Below is a small trained network, with its code and all its weights. Each question gives an input and a class and asks what happens when units are switched off, that is, made to give their printed mean instead of their output.

import numpy as np


def w(rows, s, z=0):
    codes = np.array(rows[::2]) - 128.0
    scale = np.full(codes.shape[1], s)
    scale[-1] = z or s
    return codes * scale


def norm(h):
    return h / np.sqrt((h * h).mean(-1, keepdims=True) + 1e-5)


def f(y):
    return y / 2 * (1 + np.tanh(0.7978845608 * (y + 0.044715 * y**3)))


def log_softmax(a):
    a = a - a.max(-1, keepdims=True)
    return a - np.log(np.exp(a).sum(-1, keepdims=True))


def net(x, mask):
    res = np.array(x, float).reshape(1, 2) / 4 @ E
    u = 0
    for l in range(2):
        y = f(norm(res) @ A[l][:, :-1].T + A[l][:, -1])
        res = res + np.where(mask[u : u + 6], y, B[l][:, -1]) @ B[l][:, :-1]
        u += 6
    return log_softmax(norm(res)[-1] @ U[:, :-1].T + U[:, -1])


A, B = {}, {}
E = w([
[113,130,37,179,168,131,115,126,117,114,60,39],'x0',
[184,80,209,168,224,116,2,69,99,147,159,52],'x1',
],0.009)
A[0] = w([
[126,129,34,155,144,137,126,140,134,115,103,27,146],'0.n0',
[135,122,91,114,142,105,183,114,113,138,110,115,99],'0.n1',
[139,127,166,143,173,144,6,126,137,111,154,81,77],'0.n2',
[147,123,70,124,127,132,209,146,136,122,160,127,78],'0.n3',
[140,124,139,144,185,129,12,112,129,128,123,40,253],'0.n4',
[138,122,140,118,148,109,89,110,125,156,117,94,125],'0.n5',
],0.02,0.0051)
B[0] = w([
[142,121,136,90,138,104,78,137,172,173,4,109,221],'0.n0',
[187,111,119,68,191,90,217,100,108,202,185,164,157],'0.n1',
[119,136,166,175,80,56,97,79,53,87,127,106,221],'0.n2',
[105,158,126,141,86,97,156,120,94,102,163,149,180],'0.n3',
[179,102,114,166,210,163,130,218,171,90,252,88,252],'0.n4',
[60,71,151,156,88,126,79,157,50,145,106,155,172],'0.n5',
],0.02,0.03)
A[1] = w([
[146,144,192,118,142,156,91,45,148,131,151,130,143],'1.n0',
[100,127,106,173,81,154,119,205,151,69,149,131,8],'1.n1',
[113,157,83,145,89,190,200,158,164,66,204,171,141],'1.n2',
[94,96,123,205,172,215,112,128,91,86,253,102,28],'1.n3',
[60,167,89,112,39,153,162,100,142,123,32,177,45],'1.n4',
[90,117,140,167,152,134,73,50,70,143,104,89,76],'1.n5',
],0.026,0.0017)
B[1] = w([
[184,132,108,88,118,113,177,75,127,130,102,142,137],'1.n0',
[99,136,166,131,101,102,128,100,92,123,118,136,189],'1.n1',
[85,115,161,132,131,199,74,178,167,121,146,114,205],'1.n2',
[250,141,114,160,86,47,126,143,122,28,230,132,252],'1.n3',
[119,154,64,134,121,87,218,87,76,130,174,166,198],'1.n4',
[60,118,162,164,132,150,115,102,121,114,72,114,156],'1.n5',
],0.023,0.03)
U = w([
[180,98,159,190,118,50,76,152,96,38,193,92,178],'0',
[92,108,175,132,107,127,121,61,108,107,66,125,80],'1',
[130,152,57,57,124,50,224,85,103,189,96,176,158],'2',
[141,157,116,123,130,187,57,135,76,221,135,104,1],'3',
[10,148,121,106,95,189,160,177,126,128,237,179,129],'4',
[153,103,155,29,124,233,126,134,217,142,129,147,101],'5',
[170,80,97,95,229,115,63,214,231,193,55,76,108],'6',
],0.011,0.0069)

Each question gives the input, the list of numbers given to net, and the class t.
The units are the neurons (one row each of A and B). Each row of codes is followed by its name. A weight is (code - 128) times the scale printed after its matrix; where a second scale follows, it is the last column's (A, B and U).
mask holds one flag per neuron, layer by layer. A switched-off neuron (its flag False) gives its mean, the last column of its row in B, instead of its output. The means were averaged over made-up inputs and are rounded, as every weight is.
A unit's drop is (log p(t) with every unit on - log p(t) with that unit switched off) / (log p(t) with every unit on - log p(t) with every unit switched off).
The circuit of an input: a set's keep is (log p(t) with only the set's units on - log p(t) with every unit switched off) / (log p(t) with every unit on - log p(t) with every unit switched off). Starting from all 12 units, units are removed one at a time, each time the one whose removal leaves the highest keep (on an exact tie, the one counted first), for as long as the keep stays at least 0.8.
units of the circuit, in order: the units of the circuit, biggest drop first
k most important neurons: the k neurons with the biggest drops, biggest first
k most important neurons of layer l: the k neurons of layer l with the biggest drops, biggest first
drop when u is switched off: that unit's drop, to one decimal
input [-5,1], class 2: 3 most important neurons : [0.n4 1.n0 0.n5]
input [-2,-2], class 4: units of the circuit, in order : [0.n4 0.n0 1.n3]
input [8,2], class 6: units of the circuit, in order : [0.n0 1.n3]
input [-7,1], class 2: 3 most important neurons : [0.n3 0.n4 1.n0]
input [-4,-6], class 4: most important neuron of layer 1 : [1.n2]
input [-2,-7], class 4: 3 most important neurons : [0.n0 0.n4 1.n2]
input [-4,1], class 1: 3 most important neurons of layer 0 : [0.n4 0.n0 0.n1]
input [-4,-8], class 4: 3 most important neurons : [0.n0 0.n4 1.n2]
input [-1,0], class 5: 3 most important neurons : [0.n0 0.n5 0.n4]
input [7,1], class 6: 2 most important neurons : [0.n0 1.n3]
input [1,-4], class 2: 2 most important neurons : [0.n4 1.n3]
input [2,-8], class 2: 2 most important neurons : [0.n4 1.n4]
input [-3,1], class 1: 3 most important neurons : [0.n4 1.n3 1.n5]
input [-4,-1], class 4: 4 most important neurons : [0.n0 0.n4 0.n2 0.n5]
input [-8,-1], class 5: 3 most important neurons of layer 1 : [1.n3 1.n0 1.n4]
input [-7,-1], class 5: most important neuron : [0.n0]
input [-8,-2], class 4: 4 most important neurons of layer 0 : [0.n0 0.n4 0.n2 0.n1]
input [2,-3], class 2: drop when 0.n4 is switched off : 0.6
input [7,-2], class 6: drop when 1.n1 is switched off : 0.0
input [2,-2], class 2: drop when 0.n4 is switched off : 0.5
